Here is a tiny trained network, its code and every weight. The questions are about switching its units off for an input and a class, where a switched-off unit gives its printed mean instead of its output.

import numpy as np


def w(rows, s, z=0):
    codes = np.array(rows[::2]) - 128.0
    scale = np.full(codes.shape[1], s)
    scale[-1] = z or s
    return codes * scale


def f(y):
    return y / 2 * (1 + np.tanh(0.7978845608 * (y + 0.044715 * y**3)))


def log_softmax(a):
    a = a - a.max(-1, keepdims=True)
    return a - np.log(np.exp(a).sum(-1, keepdims=True))


def net(x, mask):
    res = np.array(x, float).reshape(1, 4) / 4 @ E
    y = f(res @ A[0][:, :-1].T + A[0][:, -1])
    res = res + np.where(mask, y, B[0][:, -1]) @ B[0][:, :-1]
    return log_softmax(res[-1] @ U[:, :-1].T + U[:, -1])


A, B = {}, {}
E = w([
[161,65,182,119,123],'x0',
[128,145,182,254,136],'x1',
[134,116,112,131,93],'x2',
[211,206,115,106,135],'x3',
],0.0092)
A[0] = w([
[188,92,237,93,153,87],'N1',
[213,52,154,127,72,123],'N2',
[140,148,130,161,125,3],'N3',
[142,144,145,165,93,16],'N4',
[66,189,85,135,142,59],'N5',
[67,218,59,154,103,131],'N6',
[175,218,201,57,193,122],'N7',
[130,140,90,29,155,98],'N8',
[134,141,143,167,133,75],'N9',
[41,101,152,130,132,55],'N10',
[206,150,134,227,109,131],'N11',
[129,126,135,177,177,103],'N12',
[249,175,106,155,99,72],'N13',
[105,185,131,210,154,107],'N14',
],0.011,0.0047)
B[0] = w([
[240,179,62,177,163,201],'N1',
[183,195,107,141,181,195],'N2',
[197,82,72,168,44,117],'N3',
[169,82,109,138,72,123],'N4',
[231,108,95,185,130,159],'N5',
[203,157,113,159,235,222],'N6',
[15,79,112,131,153,252],'N7',
[209,143,225,105,2,254],'N8',
[179,138,97,99,65,143],'N9',
[53,87,41,170,83,174],'N10',
[132,149,187,28,93,245],'N11',
[133,126,101,54,74,164],'N12',
[21,31,47,222,114,218],'N13',
[165,129,181,76,94,229],'N14',
],0.013,0.0055)
U = w([
[184,160,167,3,36,61],'0',
[253,221,37,114,251,78],'1',
[37,65,32,111,108,89],'2',
[134,188,145,39,161,255],'3',
],0.0079,0.0075)

Each question gives the input, the list of numbers given to net, and the class t.
The units are the neurons (one row each of A and B). Each row of codes is followed by its name. A weight is (code - 128) times the scale printed after its matrix; where a second scale follows, it is the last column's (A, B and U).
mask holds one flag per neuron, in row order. A switched-off neuron (its flag False) gives its mean, the last column of its row in B, instead of its output. The means were averaged over made-up inputs and are rounded, as every weight is.
A unit's drop is (log p(t) with every unit on - log p(t) with that unit switched off) / (log p(t) with every unit on - log p(t) with every unit switched off).
The circuit of an input: a set's keep is (log p(t) with only the set's units on - log p(t) with every unit switched off) / (log p(t) with every unit on - log p(t) with every unit switched off). Starting from the 12 units with the biggest drops (on a tie, the unit counted first), units are removed one at a time, each time the one whose removal leaves the highest keep (on an exact tie, the one counted first), for as long as the keep stays at least 0.8.
circuit, biggest first: the units of the circuit, biggest drop first
most important unit: the unit with the biggest drop
k most important neurons: the k neurons with the biggest drops, biggest first
drop of u: that unit's drop, to one decimal
input [-4,7,6,5], class 0: most important unit : N11
input [-4,6,-4,-1], class 0: circuit, biggest first : (N14, N11)
input [-3,7,2,7], class 0: 2 most important neurons : (N11, N14)
input [8,-7,7,-1], class 1: 2 most important neurons : (N2, N1)
input [2,0,2,3], class 2: circuit, biggest first : (N6, N8)
input [3,-5,-5,6], class 2: 4 most important neurons : (N7, N13, N11, N14)
input [8,-4,7,-8], class 1: circuit, biggest first : (N2, N1)
input [-7,8,6,-6], class 0: 2 most important neurons : (N14, N11)
input [1,-4,-5,6], class 2: 2 most important neurons : (N7, N13)
input [-6,-7,-6,3], class 0: 4 most important neurons : (N8, N1, N2, N13)
input [-4,8,1,6], class 0: 2 most important neurons : (N11, N14)
input [7,6,6,0], class 1: 4 most important neurons : (N2, N1, N8, N7)
input [-5,6,-5,2], class 0: 2 most important neurons : (N14, N11)
input [7,-4,-6,3], class 1: circuit, biggest first : (N1)
input [-3,1,-6,8], class 2: drop of N7 : 0.1
input [-2,4,0,7], class 2: drop of N13 : 0.9
input [6,8,-7,3], class 0: drop of N11 : 0.9
